Below are the code and all the weights of a small trained network. Each question names an input and a target symbol and asks about switching units off, where a switched-off unit gives its printed mean instead of its output.

import numpy as np


def w(rows, s, z=0):
    codes = np.array(rows[::2]) - 128.0
    scale = np.full(codes.shape[1], s)
    scale[-1] = z or s
    return codes * scale


def norm(h):
    return h / np.sqrt((h * h).mean(-1, keepdims=True) + 1e-5)


def f(y):
    return np.maximum(y, 0)


def softmax(a):
    e = np.exp(a - a.max(-1, keepdims=True))
    return e / e.sum(-1, keepdims=True)


def log_softmax(a):
    a = a - a.max(-1, keepdims=True)
    return a - np.log(np.exp(a).sum(-1, keepdims=True))


def net(x, mask):
    ids = ['ΞΨβδητω'.index(c) for c in x.split()]
    T = len(ids)
    res = E[ids] + P[:T]
    u = 0
    for l in range(2):
        r = norm(res)
        for j in range(3):
            rows = slice(4 * j, 4 * j + 4)
            q, k, v = (r @ M[l][rows].T for M in (Q, K, V))
            z = softmax(np.where(np.tri(T) > 0, q @ k.T / 4**0.5, -1e9)) @ v
            o = O[l][rows]
            res = res + np.where(mask[u + j], z, o[:, -1]) @ o[:, :-1]
        u += 3
        y = f(norm(res) @ A[l][:, :-1].T + A[l][:, -1])
        res = res + np.where(mask[u : u + 4], y, B[l][:, -1]) @ B[l][:, :-1]
        u += 4
    return log_softmax(norm(res)[-1] @ U[:, :-1].T + U[:, -1])


Q, K, V, O, A, B = {}, {}, {}, {}, {}, {}
E = w([
[130,104,254],'Ξ',
[115,58,194],'Ψ',
[106,201,228],'β',
[96,85,129],'δ',
[122,205,124],'η',
[145,61,196],'τ',
[107,46,167],'ω',
],0.00089)
P = w([
[143,122,104],'0',
[79,130,126],'1',
[162,73,253],'2',
[186,167,89],'3',
[126,105,227],'4',
[175,169,91],'5',
[118,117,211],'6',
[169,167,102],'7',
[112,129,208],'8',
[162,165,106],'9',
[116,135,209],'10',
[155,173,116],'11',
[123,138,206],'12',
],0.0029)
Q[0] = w([
[221,90,167],'0.h0',
[132,220,179],'0.h0',
[26,161,75],'0.h0',
[219,146,174],'0.h0',
[109,91,143],'0.h1',
[129,95,43],'0.h1',
[136,164,100],'0.h1',
[156,171,157],'0.h1',
[3,112,105],'0.h2',
[23,73,96],'0.h2',
[166,31,111],'0.h2',
[98,89,123],'0.h2',
],0.0055)
K[0] = w([
[61,226,207],'0.h0',
[95,118,25],'0.h0',
[208,38,51],'0.h0',
[1,237,151],'0.h0',
[119,168,121],'0.h1',
[212,94,109],'0.h1',
[156,77,134],'0.h1',
[55,105,144],'0.h1',
[85,59,25],'0.h2',
[63,77,20],'0.h2',
[81,219,185],'0.h2',
[72,119,96],'0.h2',
],0.0043)
V[0] = w([
[41,117,102],'0.h0',
[166,125,189],'0.h0',
[1,121,127],'0.h0',
[209,106,59],'0.h0',
[184,199,48],'0.h1',
[109,89,166],'0.h1',
[213,186,42],'0.h1',
[58,146,152],'0.h1',
[61,116,146],'0.h2',
[169,132,128],'0.h2',
[67,118,136],'0.h2',
[18,87,177],'0.h2',
],0.0025)
O[0] = w([
[71,145,78,18],'0.h0',
[167,160,180,255],'0.h0',
[28,185,85,48],'0.h0',
[162,85,122,12],'0.h0',
[117,71,213,54],'0.h1',
[147,148,102,162],'0.h1',
[112,107,232,44],'0.h1',
[126,88,82,161],'0.h1',
[158,167,166,58],'0.h2',
[114,119,101,194],'0.h2',
[152,154,166,44],'0.h2',
[169,252,170,36],'0.h2',
],0.0025,0.00041)
A[0] = w([
[25,251,162,92],'0.n0',
[51,86,187,2],'0.n1',
[175,213,176,76],'0.n2',
[149,187,3,87],'0.n3',
],0.0018,0.00096)
B[0] = w([
[211,55,5,218],'0.n0',
[206,160,190,168],'0.n1',
[90,92,67,254],'0.n2',
[103,164,241,219],'0.n3',
],0.002,0.00093)
Q[1] = w([
[119,142,99],'1.h0',
[150,94,163],'1.h0',
[191,120,180],'1.h0',
[89,112,111],'1.h0',
[107,184,75],'1.h1',
[213,254,86],'1.h1',
[43,66,113],'1.h1',
[67,2,193],'1.h1',
[72,52,212],'1.h2',
[193,176,164],'1.h2',
[40,6,161],'1.h2',
[184,206,57],'1.h2',
],0.007)
K[1] = w([
[133,94,130],'1.h0',
[125,169,119],'1.h0',
[179,175,94],'1.h0',
[58,133,153],'1.h0',
[204,96,60],'1.h1',
[178,12,102],'1.h1',
[129,255,82],'1.h1',
[79,232,169],'1.h1',
[200,129,215],'1.h2',
[27,79,132],'1.h2',
[230,158,187],'1.h2',
[40,118,37],'1.h2',
],0.0063)
V[1] = w([
[158,76,44],'1.h0',
[207,160,51],'1.h0',
[71,70,192],'1.h0',
[186,160,60],'1.h0',
[172,236,168],'1.h1',
[12,172,213],'1.h1',
[31,113,219],'1.h1',
[81,191,245],'1.h1',
[32,101,138],'1.h2',
[137,2,155],'1.h2',
[185,20,181],'1.h2',
[116,251,59],'1.h2',
],0.0027)
O[1] = w([
[213,167,111,77],'1.h0',
[139,223,143,135],'1.h0',
[151,40,118,126],'1.h0',
[141,223,147,125],'1.h0',
[187,107,62,81],'1.h1',
[133,224,18,131],'1.h1',
[116,255,49,218],'1.h1',
[188,196,32,190],'1.h1',
[73,208,116,158],'1.h2',
[161,184,190,210],'1.h2',
[195,180,190,221],'1.h2',
[77,66,81,10],'1.h2',
],0.0026,0.0012)
A[1] = w([
[108,57,82,25],'1.n0',
[8,147,189,57],'1.n1',
[59,80,92,7],'1.n2',
[47,4,157,126],'1.n3',
],0.0029,0.0019)
B[1] = w([
[218,179,211,144],'1.n0',
[1,120,141,212],'1.n1',
[211,208,190,137],'1.n2',
[202,135,57,254],'1.n3',
],0.0035,0.00072)
U = w([
[189,88,231,111],'Ξ',
[166,241,131,178],'Ψ',
[20,152,156,14],'β',
[232,81,60,3],'δ',
[88,85,126,135],'η',
[126,56,112,203],'τ',
[106,139,9,216],'ω',
],0.012,0.0018)

Each question gives the input, a string of symbols that net reads in full, and the target symbol t.
The units are the heads (4 rows each of Q, K, V and O) and the neurons (one row each of A and B). Each row of codes is followed by its name. A weight is (code - 128) times the scale printed after its matrix; where a second scale follows, it is the last column's (O, A, B and U).
mask holds one flag per unit, layer by layer, with each layer's heads first. A switched-off unit (its flag False) gives its mean, the last column of its rows in O or B, instead of its output. The means were averaged over made-up inputs and are rounded, as every weight is.
A unit's drop is (log p(t) with every unit on - log p(t) with that unit switched off) / (log p(t) with every unit on - log p(t) with every unit switched off).
top k neurons: the k neurons with the biggest drops, biggest first
top k neurons in layer l: the k neurons of layer l with the biggest drops, biggest first
heads that matter: for each layer, one digit per head in row order, 1 if its drop is at least 0.15 and else 0, layers parted by /
drop of u: that unit's drop, to one decimal
input δ Ξ Ξ η, target β: heads that matter => 110 / 011
input Ξ β η η Ψ Ξ, target δ: top neuron => 1.n3
input Ξ η τ Ξ η δ η β, target δ: heads that matter => 001 / 011
input τ η Ξ η β Ξ, target Ξ: heads that matter => 100 / 010
input τ Ξ β Ψ η η η Ξ, target Ξ: heads that matter => 101 / 010
input Ξ β δ η β Ξ δ β ω η Ψ η, target δ: heads that matter => 111 / 011
input β Ψ β, target Ψ: heads that matter => 001 / 010
input β β δ Ψ β τ, target ω: heads that matter => 010 / 001
input β Ξ η Ψ ω β β ω β Ξ, target ω: heads that matter => 011 / 001
input β Ξ Ξ η β β δ β δ τ, target ω: heads that matter => 011 / 001
input Ξ Ξ ω β, target δ: heads that matter => 011 / 011
input Ξ Ξ η δ δ δ ω Ξ, target δ: heads that matter => 011 / 011
input Ξ η Ξ Ξ η β β δ, target δ: top 2 neurons in layer 1 => 1.n3; 1.n0
input δ β η β τ Ξ Ξ δ η η β ω, target β: top neuron in layer 0 => 0.n0
input Ψ ω η τ η η, target τ: top 2 neurons in layer 1 => 1.n3; 1.n1
input τ η β η δ η β η η Ψ, target Ξ: top 2 neurons => 0.n0; 1.n3
input η η β δ β Ψ η η Ψ η η Ψ Ψ, target Ψ: top 2 neurons in layer 0 => 0.n2; 0.n1
input Ψ Ξ τ β η δ, target τ: top 2 neurons => 0.n3; 1.n3
input η Ψ η β η η β η β η η ω ω, target Ψ: top 2 neurons => 0.n2; 0.n1
input Ψ η δ Ψ ω Ψ Ψ ω, target τ: drop of 1.h1 => 0.8
input δ β Ξ β η η β τ β η β β, target β: drop of 1.h1 => 0.7
input Ξ η η δ ω η η η η η, target δ: drop of 0.n1 => 0.0
